Below are the code and all the weights of a small trained network. Each question names an input and a class and asks about switching units off, where a switched-off unit gives its printed mean instead of its output.

import numpy as np


def w(rows, s, z=0):
    codes = np.array(rows[::2]) - 128.0
    scale = np.full(codes.shape[1], s)
    scale[-1] = z or s
    return codes * scale


def f(y):
    return y / 2 * (1 + np.tanh(0.7978845608 * (y + 0.044715 * y**3)))


def log_softmax(a):
    a = a - a.max(-1, keepdims=True)
    return a - np.log(np.exp(a).sum(-1, keepdims=True))


def net(x, mask):
    res = np.array(x, float).reshape(1, 8) / 4 @ E
    y = f(res @ A[0][:, :-1].T + A[0][:, -1])
    res = res + np.where(mask, y, B[0][:, -1]) @ B[0][:, :-1]
    return log_softmax(res[-1] @ U[:, :-1].T + U[:, -1])


A, B = {}, {}
E = w([
[119,81,94],'x0',
[1,62,56],'x1',
[93,161,109],'x2',
[193,111,191],'x3',
[90,30,198],'x4',
[202,49,48],'x5',
[119,162,135],'x6',
[99,244,20],'x7',
],0.0049)
A[0] = w([
[195,145,184,80],'neuron 1',
[156,195,128,142],'neuron 2',
[57,157,71,161],'neuron 3',
[53,115,213,252],'neuron 4',
[129,160,103,172],'neuron 5',
[134,55,110,180],'neuron 6',
[192,151,72,238],'neuron 7',
[140,148,210,150],'neuron 8',
[11,228,144,170],'neuron 9',
[125,49,140,171],'neuron 10',
[156,93,78,158],'neuron 11',
[164,160,155,125],'neuron 12',
[90,87,102,155],'neuron 13',
[179,125,80,169],'neuron 14',
[165,117,228,160],'neuron 15',
[146,64,121,79],'neuron 16',
[125,73,191,187],'neuron 17',
[125,174,163,164],'neuron 18',
],0.012,0.004)
B[0] = w([
[149,149,97,180],'neuron 1',
[124,113,99,176],'neuron 2',
[49,100,89,223],'neuron 3',
[118,246,137,244],'neuron 4',
[149,69,97,165],'neuron 5',
[133,142,182,190],'neuron 6',
[147,27,156,213],'neuron 7',
[189,167,116,196],'neuron 8',
[84,187,51,254],'neuron 9',
[85,121,183,195],'neuron 10',
[141,78,150,169],'neuron 11',
[146,163,147,156],'neuron 12',
[102,111,136,175],'neuron 13',
[171,2,119,170],'neuron 14',
[163,188,117,231],'neuron 15',
[80,109,122,151],'neuron 16',
[113,193,160,213],'neuron 17',
[179,154,94,169],'neuron 18',
],0.0068,0.0062)
U = w([
[254,189,82,68],'0',
[147,92,204,164],'1',
[214,23,91,95],'2',
[57,164,228,217],'3',
[61,160,37,42],'4',
[134,216,251,40],'5',
[195,164,76,255],'6',
[199,61,47,84],'7',
],0.0082,0.0038)

Each question gives the input, the list of numbers given to net, and the class t.
The units are the neurons (one row each of A and B). Each row of codes is followed by its name. A weight is (code - 128) times the scale printed after its matrix; where a second scale follows, it is the last column's (A, B and U).
mask holds one flag per neuron, in row order. A switched-off neuron (its flag False) gives its mean, the last column of its row in B, instead of its output. The means were averaged over made-up inputs and are rounded, as every weight is.
A unit's drop is (log p(t) with every unit on - log p(t) with that unit switched off) / (log p(t) with every unit on - log p(t) with every unit switched off).
The circuit of an input: a set's keep is (log p(t) with only the set's units on - log p(t) with every unit switched off) / (log p(t) with every unit on - log p(t) with every unit switched off). Starting from the 12 units with the biggest drops (on a tie, the unit counted first), units are removed one at a time, each time the one whose removal leaves the highest keep (on an exact tie, the one counted first), for as long as the keep stays at least 0.8.
circuit, biggest first: the units of the circuit, biggest drop first
most important unit: the unit with the biggest drop
k most important neurons: the k neurons with the biggest drops, biggest first
drop when u is switched off: that unit's drop, to one decimal
input [2,-4,1,-8,7,-7,3,-5], class 5: most important unit	neuron 4
input [5,1,-1,-4,-7,2,5,5], class 7: circuit, biggest first	(neuron 7; neuron 14; neuron 4)
input [8,-2,1,-1,5,4,-4,-7], class 3: circuit, biggest first	(neuron 10; neuron 17)
input [5,1,6,-1,8,5,-1,7], class 2: circuit, biggest first	(neuron 4; neuron 9; neuron 17)
input [8,0,8,-2,-7,7,-2,8], class 2: circuit, biggest first	(neuron 7; neuron 14)
input [-2,-6,-4,6,7,1,-2,-5], class 5: 2 most important neurons	(neuron 17; neuron 10)
input [6,3,8,8,-2,-6,0,5], class 4: circuit, biggest first	(neuron 9; neuron 3)
input [3,-1,-7,2,-3,-2,-6,6], class 2: 2 most important neurons	(neuron 4; neuron 7)
input [6,-1,5,4,2,6,4,-5], class 3: 2 most important neurons	(neuron 10; neuron 17)
input [2,4,-7,-7,-3,2,-2,-3], class 1: 2 most important neurons	(neuron 9; neuron 6)
input [-5,-4,-5,-4,-8,-2,8,5], class 7: 2 most important neurons	(neuron 7; neuron 4)
input [-5,-1,-5,1,4,4,0,-7], class 5: 2 most important neurons	(neuron 17; neuron 15)
input [1,3,-5,7,8,-7,-6,5], class 5: 2 most important neurons	(neuron 4; neuron 3)
input [6,1,3,-4,2,5,7,-8], class 3: most important neuron	(neuron 10)
input [-2,-2,0,-2,-8,4,-4,2], class 7: drop when neuron 12 is switched off	0.0
input [-7,-1,4,7,7,-3,-8,-1], class 5: drop when neuron 17 is switched off	0.1
input [3,-2,7,8,-2,-8,3,7], class 4: drop when neuron 18 is switched off	-0.1
